Here is a tiny trained network, its code and every weight. The questions are about switching its units off for an input and a class, where a switched-off unit gives its printed mean instead of its output.

import numpy as np


def w(rows, s, z=0):
    codes = np.array(rows[::2]) - 128.0
    scale = np.full(codes.shape[1], s)
    scale[-1] = z or s
    return codes * scale


def f(y):
    return np.maximum(y, 0)


def log_softmax(a):
    a = a - a.max(-1, keepdims=True)
    return a - np.log(np.exp(a).sum(-1, keepdims=True))


def net(x, mask):
    res = np.array(x, float).reshape(1, 5) / 4 @ E
    y = f(res @ A[0][:, :-1].T + A[0][:, -1])
    res = res + np.where(mask, y, B[0][:, -1]) @ B[0][:, :-1]
    return log_softmax(res[-1] @ U[:, :-1].T + U[:, -1])


A, B = {}, {}
E = w([
[55,84,201,59,222,31,82],'x0',
[36,3,151,126,124,213,237],'x1',
[59,141,231,225,68,156,40],'x2',
[129,124,126,130,128,130,127],'x3',
[41,186,53,243,169,53,190],'x4',
],0.0055)
A[0] = w([
[172,95,28,55,171,121,237,132],'neuron 1',
[187,230,120,151,150,63,14,8],'neuron 2',
[28,34,151,128,137,182,222,56],'neuron 3',
[52,111,224,206,44,182,45,82],'neuron 4',
[77,152,200,247,65,143,62,205],'neuron 5',
[185,98,191,45,112,165,54,131],'neuron 6',
[167,84,41,39,188,120,236,108],'neuron 7',
[172,241,95,153,148,48,37,6],'neuron 8',
[209,120,160,79,67,198,123,103],'neuron 9',
[203,94,185,56,64,195,80,33],'neuron 10',
[245,163,28,169,11,240,206,105],'neuron 11',
[200,93,194,48,89,181,60,43],'neuron 12',
[175,48,196,54,92,197,99,73],'neuron 13',
[246,199,57,173,31,199,170,65],'neuron 14',
[186,217,91,108,158,55,56,61],'neuron 15',
[27,175,91,251,157,76,182,116],'neuron 16',
[70,87,202,40,230,41,81,96],'neuron 17',
[187,70,210,61,76,185,86,51],'neuron 18',
[194,111,34,49,170,122,233,152],'neuron 19',
[32,21,130,138,137,193,234,61],'neuron 20',
[25,80,237,242,56,188,75,93],'neuron 21',
[86,80,189,30,230,27,75,102],'neuron 22',
[86,88,169,34,224,30,93,97],'neuron 23',
[38,28,134,136,136,192,235,70],'neuron 24',
[51,184,67,254,147,82,198,43],'neuron 25',
],0.0046,0.002)
B[0] = w([
[155,184,177,119,185,137,36,219],'neuron 1',
[192,70,161,108,62,56,170,208],'neuron 2',
[196,86,162,116,67,55,127,212],'neuron 3',
[158,192,163,98,192,136,66,225],'neuron 4',
[156,187,146,87,192,134,92,242],'neuron 5',
[82,118,72,102,138,88,148,205],'neuron 6',
[166,193,171,119,189,142,36,215],'neuron 7',
[184,83,153,118,70,62,152,206],'neuron 8',
[83,121,95,120,144,96,105,191],'neuron 9',
[86,120,73,97,150,62,134,192],'neuron 10',
[67,87,130,200,112,155,3,253],'neuron 11',
[77,114,74,90,143,70,143,195],'neuron 12',
[89,126,86,93,135,65,134,197],'neuron 13',
[93,89,123,177,108,130,45,222],'neuron 14',
[192,83,160,131,72,77,152,204],'neuron 15',
[85,124,63,62,148,41,133,228],'neuron 16',
[78,87,133,199,97,176,54,216],'neuron 17',
[86,119,77,91,143,68,134,193],'neuron 18',
[151,180,162,129,175,151,50,225],'neuron 19',
[200,80,174,113,64,35,120,222],'neuron 20',
[169,187,163,100,184,132,62,242],'neuron 21',
[82,94,131,201,100,183,61,220],'neuron 22',
[95,105,134,194,112,174,66,209],'neuron 23',
[193,86,167,116,64,47,123,220],'neuron 24',
[75,113,56,66,148,36,123,216],'neuron 25',
],0.0068,0.005)
U = w([
[133,127,130,133,130,131,130,254],'0',
[215,85,171,115,35,86,149,82],'1',
[56,130,23,67,161,90,144,75],'2',
[177,216,193,108,217,162,101,74],'3',
[65,87,125,254,87,178,97,92],'4',
[130,160,132,127,128,207,205,175],'5',
[130,139,120,140,117,226,237,69],'6',
],0.009,0.0093)

Each question gives the input, the list of numbers given to net, and the class t.
The units are the neurons (one row each of A and B). Each row of codes is followed by its name. A weight is (code - 128) times the scale printed after its matrix; where a second scale follows, it is the last column's (A, B and U).
mask holds one flag per neuron, in row order. A switched-off neuron (its flag False) gives its mean, the last column of its row in B, instead of its output. The means were averaged over made-up inputs and are rounded, as every weight is.
A unit's drop is (log p(t) with every unit on - log p(t) with that unit switched off) / (log p(t) with every unit on - log p(t) with every unit switched off).
The circuit of an input: a set's keep is (log p(t) with only the set's units on - log p(t) with every unit switched off) / (log p(t) with every unit on - log p(t) with every unit switched off). Starting from the 12 units with the biggest drops (on a tie, the unit counted first), units are removed one at a time, each time the one whose removal leaves the highest keep (on an exact tie, the one counted first), for as long as the keep stays at least 0.8.
circuit, biggest first: the units of the circuit, biggest drop first
unit that matters most: the unit with the biggest drop
top k neurons: the k neurons with the biggest drops, biggest first
drop of u: that unit's drop, to one decimal
input [-8,0,8,2,5], class 3: top 2 neurons => neuron 5; neuron 21
input [-8,-6,1,-3,3], class 4: circuit, biggest first => neuron 11
input [-4,5,6,0,-4], class 3: circuit, biggest first => neuron 21; neuron 4
input [-4,-2,2,1,6], class 2: circuit, biggest first => neuron 25; neuron 16
input [7,-7,2,4,2], class 1: circuit, biggest first => neuron 2; neuron 8
input [-6,8,1,0,-4], class 1: top 3 neurons => neuron 20; neuron 24; neuron 3
input [3,6,-5,0,-8], class 2: circuit, biggest first => neuron 13; neuron 18
input [-4,4,5,-4,-3], class 3: circuit, biggest first => neuron 21; neuron 4
input [5,1,3,-1,0], class 4: top 3 neurons => neuron 17; neuron 22; neuron 23
input [4,-6,5,-2,-2], class 1: top 3 neurons => neuron 2; neuron 8; neuron 15
input [5,-8,-1,7,-3], class 1: circuit, biggest first => neuron 2; neuron 15
input [2,7,7,5,3], class 1: circuit, biggest first => neuron 20; neuron 3
input [-8,-6,-7,-6,3], class 4: top 2 neurons => neuron 11; neuron 14
input [-5,1,-1,7,8], class 2: unit that matters most => neuron 25
input [8,7,1,-2,4], class 4: top 2 neurons => neuron 17; neuron 22
input [-8,3,0,4,-7], class 4: top 4 neurons => neuron 11; neuron 14; neuron 16; neuron 25
input [-7,-3,-6,-2,6], class 4: top 2 neurons => neuron 11; neuron 14
input [7,3,7,-5,-7], class 2: drop of neuron 7 => 0.1
input [0,1,-2,-2,2], class 5: drop of neuron 21 => 0.1
input [5,-7,5,-3,-8], class 2: drop of neuron 6 => 0.3
input [3,-3,8,2,5], class 3: top neuron => neuron 5
input [-5,5,7,6,2], class 3: top 3 neurons => neuron 21; neuron 4; neuron 5
